Here is a tiny trained network, its code and every weight. The questions are about switching its units off for an input and a target symbol, where a switched-off unit gives its printed mean instead of its output.

import numpy as np


def w(rows, s, z=0):
    codes = np.array(rows[::2]) - 128.0
    scale = np.full(codes.shape[1], s)
    scale[-1] = z or s
    return codes * scale


def norm(h):
    return h / np.sqrt((h * h).mean(-1, keepdims=True) + 1e-5)


def f(y):
    return np.maximum(y, 0)


def softmax(a):
    e = np.exp(a - a.max(-1, keepdims=True))
    return e / e.sum(-1, keepdims=True)


def log_softmax(a):
    a = a - a.max(-1, keepdims=True)
    return a - np.log(np.exp(a).sum(-1, keepdims=True))


def net(x, mask):
    ids = ['αγεζλπστφψ'.index(c) for c in x.split()]
    T = len(ids)
    res = E[ids] + P[:T]
    u = 0
    for l in range(3):
        r = norm(res)
        for j in range(2):
            rows = slice(2 * j, 2 * j + 2)
            q, k, v = (r @ M[l][rows].T for M in (Q, K, V))
            z = softmax(np.where(np.tri(T) > 0, q @ k.T / 2**0.5, -1e9)) @ v
            o = O[l][rows]
            res = res + np.where(mask[u + j], z, o[:, -1]) @ o[:, :-1]
        u += 2
        y = f(norm(res) @ A[l][:, :-1].T + A[l][:, -1])
        res = res + np.where(mask[u : u + 4], y, B[l][:, -1]) @ B[l][:, :-1]
        u += 4
    return log_softmax(norm(res)[-1] @ U[:, :-1].T + U[:, -1])


Q, K, V, O, A, B = {}, {}, {}, {}, {}, {}
E = w([
[97,174,194,117,171],'α',
[100,175,193,115,172],'γ',
[95,174,192,117,171],'ε',
[47,130,142,200,83],'ζ',
[85,163,80,86,223],'λ',
[213,138,180,211,117],'π',
[94,171,193,116,174],'σ',
[162,22,194,100,102],'τ',
[179,211,136,162,88],'φ',
[248,134,137,84,152],'ψ',
],0.017)
P = w([
[156,119,229,202,233],'0',
[138,117,209,196,203],'1',
[131,126,190,172,189],'2',
[127,129,183,163,171],'3',
[123,132,175,153,153],'4',
[124,136,168,144,136],'5',
[122,139,161,135,118],'6',
[122,144,153,126,102],'7',
[121,148,147,117,85],'8',
[120,154,139,110,68],'9',
[117,159,131,104,54],'10',
[110,165,121,100,40],'11',
[106,164,114,98,27],'12',
[102,170,114,88,10],'13',
],0.012)
Q[0] = w([
[140,22,6,119,173],'0.h0',
[174,98,207,118,75],'0.h0',
[74,77,66,133,167],'0.h1',
[157,30,7,164,121],'0.h1',
],0.011)
K[0] = w([
[82,147,177,230,240],'0.h0',
[67,144,106,100,79],'0.h0',
[126,161,125,211,205],'0.h1',
[135,93,175,226,245],'0.h1',
],0.013)
V[0] = w([
[8,28,155,122,38],'0.h0',
[172,26,136,140,144],'0.h0',
[76,2,89,197,238],'0.h1',
[212,48,132,85,5],'0.h1',
],0.0056)
O[0] = w([
[157,51,162,233,156,191],'0.h0',
[3,25,109,64,160,245],'0.h0',
[182,227,50,104,31,111],'0.h1',
[134,171,26,218,245,253],'0.h1',
],0.0057,0.0034)
A[0] = w([
[142,117,162,109,2,98],'0.n0',
[79,145,169,100,88,3],'0.n1',
[22,96,179,117,9,176],'0.n2',
[71,115,188,48,178,47],'0.n3',
],0.0087,0.0052)
B[0] = w([
[116,225,64,196,197,169],'0.n0',
[149,49,248,144,73,137],'0.n1',
[208,2,137,82,208,254],'0.n2',
[217,51,193,24,209,180],'0.n3',
],0.0065,0.0071)
Q[1] = w([
[212,107,187,158,144],'1.h0',
[142,201,126,128,91],'1.h0',
[132,96,145,253,129],'1.h1',
[142,38,104,119,187],'1.h1',
],0.014)
K[1] = w([
[146,145,8,144,153],'1.h0',
[163,177,194,85,90],'1.h0',
[139,109,110,197,60],'1.h1',
[142,38,101,131,104],'1.h1',
],0.014)
V[1] = w([
[94,172,154,121,91],'1.h0',
[127,154,118,147,195],'1.h0',
[251,168,137,120,57],'1.h1',
[171,111,85,132,169],'1.h1',
],0.014)
O[1] = w([
[153,107,105,174,202,1],'1.h0',
[237,156,65,46,91,170],'1.h0',
[77,2,130,109,190,78],'1.h1',
[76,142,194,176,116,184],'1.h1',
],0.0097,0.0074)
A[1] = w([
[146,99,131,234,181,55],'1.n0',
[117,103,2,159,167,197],'1.n1',
[107,149,85,9,178,254],'1.n2',
[139,218,72,18,119,177],'1.n3',
],0.0083,0.0073)
B[1] = w([
[122,101,170,187,74,139],'1.n0',
[114,128,88,93,245,143],'1.n1',
[129,185,101,143,78,254],'1.n2',
[73,90,81,117,131,205],'1.n3',
],0.013,0.0067)
Q[2] = w([
[93,187,92,119,172],'2.h0',
[64,113,83,108,69],'2.h0',
[157,117,183,88,164],'2.h1',
[52,146,109,130,254],'2.h1',
],0.014)
K[2] = w([
[230,142,90,104,158],'2.h0',
[187,90,171,105,27],'2.h0',
[162,33,154,58,126],'2.h1',
[39,153,123,104,252],'2.h1',
],0.013)
V[2] = w([
[3,194,227,166,205],'2.h0',
[7,158,43,216,245],'2.h0',
[206,223,57,246,104],'2.h1',
[13,29,66,106,168],'2.h1',
],0.0048)
O[2] = w([
[255,114,233,77,137,145],'2.h0',
[116,173,185,98,214,2],'2.h0',
[129,68,174,50,95,78],'2.h1',
[180,161,179,88,90,54],'2.h1',
],0.0078,0.0065)
A[2] = w([
[190,220,112,201,115,157],'2.n0',
[192,68,106,207,115,128],'2.n1',
[53,5,143,131,138,2],'2.n2',
[130,71,84,121,40,142],'2.n3',
],0.012,0.0043)
B[2] = w([
[77,73,132,223,143,167],'2.n0',
[68,166,107,94,136,243],'2.n1',
[154,60,7,87,99,169],'2.n2',
[159,153,137,176,160,254],'2.n3',
],0.016,0.009)
U = w([
[156,110,157,149,116,64],'α',
[252,164,111,197,112,22],'γ',
[166,107,166,145,100,133],'ε',
[154,119,173,135,53,159],'ζ',
[137,151,133,135,127,64],'λ',
[153,52,94,116,59,252],'π',
[160,116,173,128,76,234],'σ',
[48,133,170,215,119,93],'τ',
[85,157,140,117,225,139],'φ',
[37,216,103,84,132,81],'ψ',
],0.013,0.0031)

Each question gives the input, a string of symbols that net reads in full, and the target symbol t.
The units are the heads (2 rows each of Q, K, V and O) and the neurons (one row each of A and B). Each row of codes is followed by its name. A weight is (code - 128) times the scale printed after its matrix; where a second scale follows, it is the last column's (O, A, B and U).
mask holds one flag per unit, layer by layer, with each layer's heads first. A switched-off unit (its flag False) gives its mean, the last column of its rows in O or B, instead of its output. The means were averaged over made-up inputs and are rounded, as every weight is.
A unit's drop is (log p(t) with every unit on - log p(t) with that unit switched off) / (log p(t) with every unit on - log p(t) with every unit switched off).
The circuit of an input: a set's keep is (log p(t) with only the set's units on - log p(t) with every unit switched off) / (log p(t) with every unit on - log p(t) with every unit switched off). Starting from the 12 units with the biggest drops (on a tie, the unit counted first), units are removed one at a time, each time the one whose removal leaves the highest keep (on an exact tie, the one counted first), for as long as the keep stays at least 0.8.
units of the circuit, in order: the units of the circuit, biggest drop first
unit that matters most: the unit with the biggest drop
top k neurons: the k neurons with the biggest drops, biggest first
k most important neurons of layer l: the k neurons of layer l with the biggest drops, biggest first
which heads matter: for each layer, one digit per head in row order, 1 if its drop is at least 0.15 and else 0, layers parted by /
input τ τ τ ψ α λ γ γ π, target π: units of the circuit, in order	(1.h1; 2.n2)
input α π τ τ ζ σ ζ σ γ, target σ: which heads matter	01 / 00 / 00
input ζ τ π γ τ ζ ζ τ λ ζ, target π: units of the circuit, in order	(2.n2; 0.n2)
input ψ λ λ ζ ψ ζ ψ, target τ: units of the circuit, in order	(0.n2; 2.n0)
input ζ τ ζ σ ε, target σ: 2 most important neurons of layer 2	(2.n1; 2.n3)
input τ π σ τ τ τ τ τ τ φ γ α, target φ: top neuron	(0.n2)
input σ φ ψ γ, target ψ: top 2 neurons	(1.n2; 1.n3)
input π ψ τ τ γ ε τ τ φ τ ε, target φ: units of the circuit, in order	(0.h0; 0.n3)
input ζ τ γ τ α τ λ τ ψ α τ, target γ: top 2 neurons	(2.n3; 0.n3)
input τ τ τ φ τ, target φ: top 3 neurons	(0.n2; 0.n3; 2.n1)
input φ τ ζ ε, target τ: which heads matter	01 / 01 / 01
input ζ τ τ ψ ψ τ γ ε τ ζ ζ ζ φ τ, target τ: which heads matter	10 / 11 / 00
input ζ τ ε γ, target τ: units of the circuit, in order	(2.n0; 0.n2)
input τ ψ τ τ ζ ζ α, target ζ: units of the circuit, in order	(0.h1; 2.n1; 2.n3)
input τ τ λ φ σ τ ψ σ α π ζ τ, target γ: top 4 neurons	(2.n3; 0.n2; 0.n3; 0.n1)
input ε τ σ τ σ λ ε λ τ φ σ, target φ: unit that matters most	0.h1
input τ π ζ σ α, target σ: units of the circuit, in order	(0.h1; 2.n1; 0.n3)
input φ τ π π τ φ π φ τ ζ τ λ τ, target ψ: top 2 neurons	(2.n1; 0.n0)
input λ τ λ τ τ γ ψ π, target ψ: which heads matter	11 / 11 / 01
input τ τ τ τ γ, target τ: unit that matters most	2.n0
input ψ τ π ψ σ π, target ψ: which heads matter	10 / 11 / 00
input ψ ε ζ σ τ σ, target τ: which heads matter	10 / 00 / 00
